Here is a tiny trained network, its code and every weight. The questions are about switching its units off for an input and a target symbol, where a switched-off unit gives its printed mean instead of its output.

import numpy as np


def w(rows, s, z=0):
    codes = np.array(rows[::2]) - 128.0
    scale = np.full(codes.shape[1], s)
    scale[-1] = z or s
    return codes * scale


def f(y):
    return y / 2 * (1 + np.tanh(0.7978845608 * (y + 0.044715 * y**3)))


def softmax(a):
    e = np.exp(a - a.max(-1, keepdims=True))
    return e / e.sum(-1, keepdims=True)


def log_softmax(a):
    a = a - a.max(-1, keepdims=True)
    return a - np.log(np.exp(a).sum(-1, keepdims=True))


def net(x, mask):
    ids = ['ΓΘΠΣβεζμξτ'.index(c) for c in x.split()]
    T = len(ids)
    res = E[ids] + P[:T]
    u = 0
    for l in range(2):
        r = res
        for j in range(3):
            rows = slice(4 * j, 4 * j + 4)
            q, k, v = (r @ M[l][rows].T for M in (Q, K, V))
            z = softmax(np.where(np.tri(T) > 0, q @ k.T / 4**0.5, -1e9)) @ v
            o = O[l][rows]
            res = res + np.where(mask[u + j], z, o[:, -1]) @ o[:, :-1]
        u += 3
        y = f(res @ A[l][:, :-1].T + A[l][:, -1])
        res = res + np.where(mask[u : u + 8], y, B[l][:, -1]) @ B[l][:, :-1]
        u += 8
    return log_softmax(res[-1] @ U[:, :-1].T + U[:, -1])


Q, K, V, O, A, B = {}, {}, {}, {}, {}, {}
E = w([
[157,86,226,238,102,81,132],'Γ',
[166,137,252,44,98,72,65],'Θ',
[83,122,229,108,98,95,194],'Π',
[83,111,169,106,60,127,215],'Σ',
[187,107,153,141,62,201,84],'β',
[43,119,115,91,49,92,186],'ε',
[144,105,164,74,57,178,195],'ζ',
[63,118,108,180,80,244,135],'μ',
[153,119,49,119,44,87,58],'ξ',
[14,171,112,117,132,142,40],'τ',
],0.014)
P = w([
[150,237,150,152,47,122,168],'0',
[142,219,153,146,54,125,155],'1',
[134,198,147,145,66,120,146],'2',
[130,174,148,137,72,122,142],'3',
[121,159,145,131,83,121,131],'4',
[117,139,145,133,95,123,125],'5',
[111,121,140,126,102,126,118],'6',
[112,104,137,121,114,127,112],'7',
[108,89,129,118,126,130,111],'8',
[104,71,129,115,134,125,102],'9',
[104,52,123,113,144,124,100],'10',
[98,36,118,103,157,123,94],'11',
[93,22,121,104,167,129,86],'12',
[83,8,114,102,169,130,76],'13',
],0.014)
Q[0] = w([
[116,142,116,142,181,73,154],'L0H1',
[174,184,114,185,161,130,147],'L0H1',
[41,80,200,131,61,96,82],'L0H1',
[114,125,115,124,92,70,92],'L0H1',
[54,101,130,162,56,135,77],'L0H2',
[144,55,121,140,36,73,132],'L0H2',
[143,140,129,208,151,123,91],'L0H2',
[104,76,177,132,10,158,56],'L0H2',
[52,73,181,113,54,109,180],'L0H3',
[108,62,162,164,33,118,92],'L0H3',
[130,143,43,134,154,153,209],'L0H3',
[144,163,125,106,189,208,178],'L0H3',
],0.013)
K[0] = w([
[173,162,144,129,100,146,126],'L0H1',
[126,212,126,139,82,141,126],'L0H1',
[140,6,79,104,166,141,129],'L0H1',
[124,78,137,107,154,176,149],'L0H1',
[122,37,135,91,181,94,118],'L0H2',
[98,58,141,111,194,172,100],'L0H2',
[111,137,137,59,66,136,167],'L0H2',
[95,25,112,112,193,111,126],'L0H2',
[138,45,118,103,166,144,72],'L0H3',
[90,56,92,92,158,125,93],'L0H3',
[145,203,170,135,124,125,113],'L0H3',
[160,188,151,162,67,92,120],'L0H3',
],0.014)
V[0] = w([
[148,124,150,116,136,147,141],'L0H1',
[182,106,154,127,113,178,119],'L0H1',
[183,102,158,108,128,127,151],'L0H1',
[167,153,75,84,82,178,158],'L0H1',
[142,91,188,44,175,64,231],'L0H2',
[174,158,150,1,108,144,97],'L0H2',
[217,82,133,201,113,79,56],'L0H2',
[88,153,149,169,169,111,73],'L0H2',
[110,135,151,124,145,132,103],'L0H3',
[72,167,69,210,131,188,59],'L0H3',
[177,80,21,93,33,167,144],'L0H3',
[12,140,119,127,129,58,197],'L0H3',
],0.0076)
O[0] = w([
[122,149,137,149,118,114,124,112],'L0H1',
[98,153,145,156,168,115,121,147],'L0H1',
[103,165,122,162,122,129,104,119],'L0H1',
[54,48,147,95,152,119,121,135],'L0H1',
[158,130,93,142,1,142,75,83],'L0H2',
[99,62,159,86,90,167,130,111],'L0H2',
[107,216,119,211,161,180,102,169],'L0H2',
[196,171,113,118,157,156,164,140],'L0H2',
[142,120,126,118,141,140,125,134],'L0H3',
[107,119,177,78,250,124,138,210],'L0H3',
[59,95,159,199,147,85,101,253],'L0H3',
[135,98,38,138,163,97,206,191],'L0H3',
],0.0082,0.0036)
A[0] = w([
[75,100,187,95,90,111,217,28],'L0N1',
[62,128,50,140,169,113,188,40],'L0N2',
[44,116,82,116,112,61,152,3],'L0N3',
[226,138,67,117,78,150,140,121],'L0N4',
[130,134,206,106,68,173,122,35],'L0N5',
[160,124,187,94,197,156,83,30],'L0N6',
[189,158,90,139,156,1,73,191],'L0N7',
[28,181,24,1,122,135,105,28],'L0N8',
],0.006,0.0048)
B[0] = w([
[100,196,117,162,225,179,70,252],'L0N1',
[209,199,209,178,128,85,79,156],'L0N2',
[110,182,205,211,154,190,89,178],'L0N3',
[145,56,162,96,194,68,198,130],'L0N4',
[160,143,99,158,148,109,136,173],'L0N5',
[217,130,176,106,56,127,106,138],'L0N6',
[87,137,155,45,139,23,134,221],'L0N7',
[220,81,253,11,95,144,97,182],'L0N8',
],0.0056,0.0025)
Q[1] = w([
[81,89,207,171,126,104,123],'L1H1',
[79,90,156,122,142,94,151],'L1H1',
[149,140,141,163,74,124,104],'L1H1',
[9,115,165,130,151,134,131],'L1H1',
[90,53,176,115,150,78,163],'L1H2',
[111,117,199,139,199,174,133],'L1H2',
[107,173,82,135,125,108,99],'L1H2',
[176,99,117,135,67,138,194],'L1H2',
[60,97,139,120,109,94,151],'L1H3',
[92,157,108,122,105,122,153],'L1H3',
[117,146,127,149,121,149,159],'L1H3',
[191,129,99,97,136,135,134],'L1H3',
],0.015)
K[1] = w([
[146,52,64,161,189,144,74],'L1H1',
[158,108,88,128,173,164,97],'L1H1',
[98,105,109,177,107,109,157],'L1H1',
[155,117,47,126,150,169,7],'L1H1',
[118,55,98,112,178,163,82],'L1H2',
[188,104,87,147,168,106,28],'L1H2',
[143,151,152,168,99,156,187],'L1H2',
[72,186,132,76,108,121,162],'L1H2',
[160,23,121,183,156,133,159],'L1H3',
[133,143,159,152,122,124,170],'L1H3',
[130,165,185,137,136,107,135],'L1H3',
[103,189,91,66,136,119,154],'L1H3',
],0.013)
V[1] = w([
[196,96,219,144,132,95,120],'L1H1',
[120,56,84,241,145,228,207],'L1H1',
[134,132,64,163,159,30,127],'L1H1',
[175,218,130,109,104,182,139],'L1H1',
[143,148,140,148,150,255,124],'L1H2',
[45,184,23,81,127,121,122],'L1H2',
[65,152,76,113,146,25,137],'L1H2',
[42,208,112,63,111,93,142],'L1H2',
[161,123,196,139,124,140,140],'L1H3',
[71,167,115,164,83,184,219],'L1H3',
[75,152,136,115,125,185,216],'L1H3',
[134,78,131,140,101,197,214],'L1H3',
],0.0061)
O[1] = w([
[159,116,150,135,80,203,87,179],'L1H1',
[51,161,161,97,63,106,254,34],'L1H1',
[73,135,108,110,125,79,79,78],'L1H1',
[110,60,164,124,140,152,123,3],'L1H1',
[100,117,188,84,92,87,159,74],'L1H2',
[148,54,121,224,210,109,55,56],'L1H2',
[170,116,87,188,175,161,17,162],'L1H2',
[217,21,73,180,143,156,60,215],'L1H2',
[141,123,75,173,132,84,127,223],'L1H3',
[128,84,76,59,191,121,85,173],'L1H3',
[80,112,71,43,136,154,24,142],'L1H3',
[66,167,132,87,161,90,126,109],'L1H3',
],0.0051,0.0034)
A[1] = w([
[216,168,96,132,152,16,181,99],'L1N1',
[71,111,2,138,155,212,229,111],'L1N2',
[75,92,160,94,137,92,217,3],'L1N3',
[118,71,150,178,139,45,174,141],'L1N4',
[102,140,23,134,40,170,112,23],'L1N5',
[222,107,138,65,194,127,150,39],'L1N6',
[62,133,132,172,183,184,124,10],'L1N7',
[172,145,195,131,46,131,145,4],'L1N8',
],0.0075,0.0073)
B[1] = w([
[81,146,76,78,103,128,120,167],'L1N1',
[175,186,196,82,109,1,155,169],'L1N2',
[218,105,152,157,113,184,103,137],'L1N3',
[150,98,116,101,156,156,163,255],'L1N4',
[171,147,248,107,112,123,91,139],'L1N5',
[130,124,110,244,98,100,174,192],'L1N6',
[161,107,109,162,44,110,55,126],'L1N7',
[135,104,117,199,231,121,124,150],'L1N8',
],0.0078,0.0037)
U = w([
[82,102,189,195,137,174,61,3],'Γ',
[210,119,120,184,141,91,198,213],'Θ',
[56,116,224,91,140,105,160,55],'Π',
[60,52,60,118,97,108,95,172],'Σ',
[180,93,139,29,246,181,130,223],'β',
[130,56,81,87,91,121,132,110],'ε',
[208,81,183,65,51,48,68,58],'ζ',
[116,73,160,144,45,254,134,162],'μ',
[36,70,165,167,118,85,56,23],'ξ',
[148,250,59,107,116,172,112,206],'τ',
],0.0057,0.004)

Each question gives the input, a string of symbols that net reads in full, and the target symbol t.
The units are the heads (4 rows each of Q, K, V and O) and the neurons (one row each of A and B). Each row of codes is followed by its name. A weight is (code - 128) times the scale printed after its matrix; where a second scale follows, it is the last column's (O, A, B and U).
mask holds one flag per unit, layer by layer, with each layer's heads first. A switched-off unit (its flag False) gives its mean, the last column of its rows in O or B, instead of its output. The means were averaged over made-up inputs and are rounded, as every weight is.
A unit's drop is (log p(t) with every unit on - log p(t) with that unit switched off) / (log p(t) with every unit on - log p(t) with every unit switched off).
The circuit of an input: a set's keep is (log p(t) with only the set's units on - log p(t) with every unit switched off) / (log p(t) with every unit on - log p(t) with every unit switched off). Starting from the 12 units with the biggest drops (on a tie, the unit counted first), units are removed one at a time, each time the one whose removal leaves the highest keep (on an exact tie, the one counted first), for as long as the keep stays at least 0.8.
circuit, biggest first: the units of the circuit, biggest drop first
top k neurons: the k neurons with the biggest drops, biggest first
top k neurons in layer l: the k neurons of layer l with the biggest drops, biggest first
drop when u is switched off: that unit's drop, to one decimal
input ζ Σ ε μ ε β τ Π τ Π Σ, target β: circuit, biggest first	[L0H3]
input ξ Γ ε τ Γ β β Γ β β Θ Σ Γ ε, target Θ: circuit, biggest first	[L0H3 L0H2 L1N2]
input Σ β ξ ε ζ Σ ξ ε, target ξ: top 2 neurons in layer 0	[L0N3 L0N1]
input Σ Θ ξ β Γ β μ μ ξ, target β: circuit, biggest first	[L0H2 L0H3]
input β μ β Γ ξ μ β Γ, target Π: circuit, biggest first	[L1H2 L0H3]
input Γ τ ε Π, target β: circuit, biggest first	[L0H3 L1H1 L1H3]
input Γ Γ Γ, target τ: circuit, biggest first	[L0H2 L0H3]
input μ Θ ζ Θ ξ β β Γ Σ Θ Σ, target ζ: circuit, biggest first	[L0H3 L1N5 L0H2]
input τ ζ ε τ Γ Γ ξ ξ β, target Γ: circuit, biggest first	[L0H3 L0H2]
input Π β β Θ Π, target μ: circuit, biggest first	[L0H3 L1H1]
input Γ Θ μ τ, target β: circuit, biggest first	[L0H3 L0H2]
input Γ τ Σ Γ Γ ε μ Θ β Γ ξ Γ μ, target τ: circuit, biggest first	[L0H2 L1H2]
input τ ξ Γ ε Σ Θ Γ ε Γ Σ, target Θ: circuit, biggest first	[L0H3 L1N2 L0H2]
input Γ μ τ ξ μ ε Π Θ Θ ε Γ Γ Γ β, target τ: circuit, biggest first	[L0H2 L0H1]
input Σ μ Σ Γ Σ Γ ε Γ ε β Γ ζ τ Γ, target Θ: circuit, biggest first	[L1N6 L0H2 L0H3]
input μ β ζ μ, target Π: top neuron	[L1N2]
input Γ Π τ ε τ ξ Γ Θ μ μ ε Γ Θ ε, target ζ: top 2 neurons	[L1N5 L1N2]
input β Γ τ τ Π Π β ξ Γ Θ Θ β, target μ: top 2 neurons	[L0N7 L1N2]
input β τ β Γ τ ξ Π Σ μ ε τ μ Γ, target β: top 2 neurons	[L1N4 L0N7]
input τ Π ξ τ Σ β Γ τ Γ τ Θ, target Θ: top neuron in layer 1	[L1N6]
input τ τ Π ε, target β: top 2 neurons in layer 0	[L0N1 L0N3]
input Γ ζ ζ ξ τ μ β β Σ, target μ: top 2 neurons in layer 1	[L1N3 L1N2]
input Γ Θ Θ Γ Γ Γ ε, target τ: top 3 neurons in layer 0	[L0N2 L0N4 L0N3]
input ξ τ Γ Θ ζ ζ ξ Γ ε Π Θ β, target μ: drop when L1H3 is switched off	0.1
input μ μ Θ τ τ ξ ξ Γ ξ, target τ: drop when L0H2 is switched off	1.4
input Σ β μ ξ ζ τ ζ, target β: drop when L1N8 is switched off	0.0
input ξ ε τ μ, target β: drop when L1N6 is switched off	-0.1
input Π ε μ ε β Σ μ β Γ β Γ Γ ε, target Θ: top neuron	[L1N2]
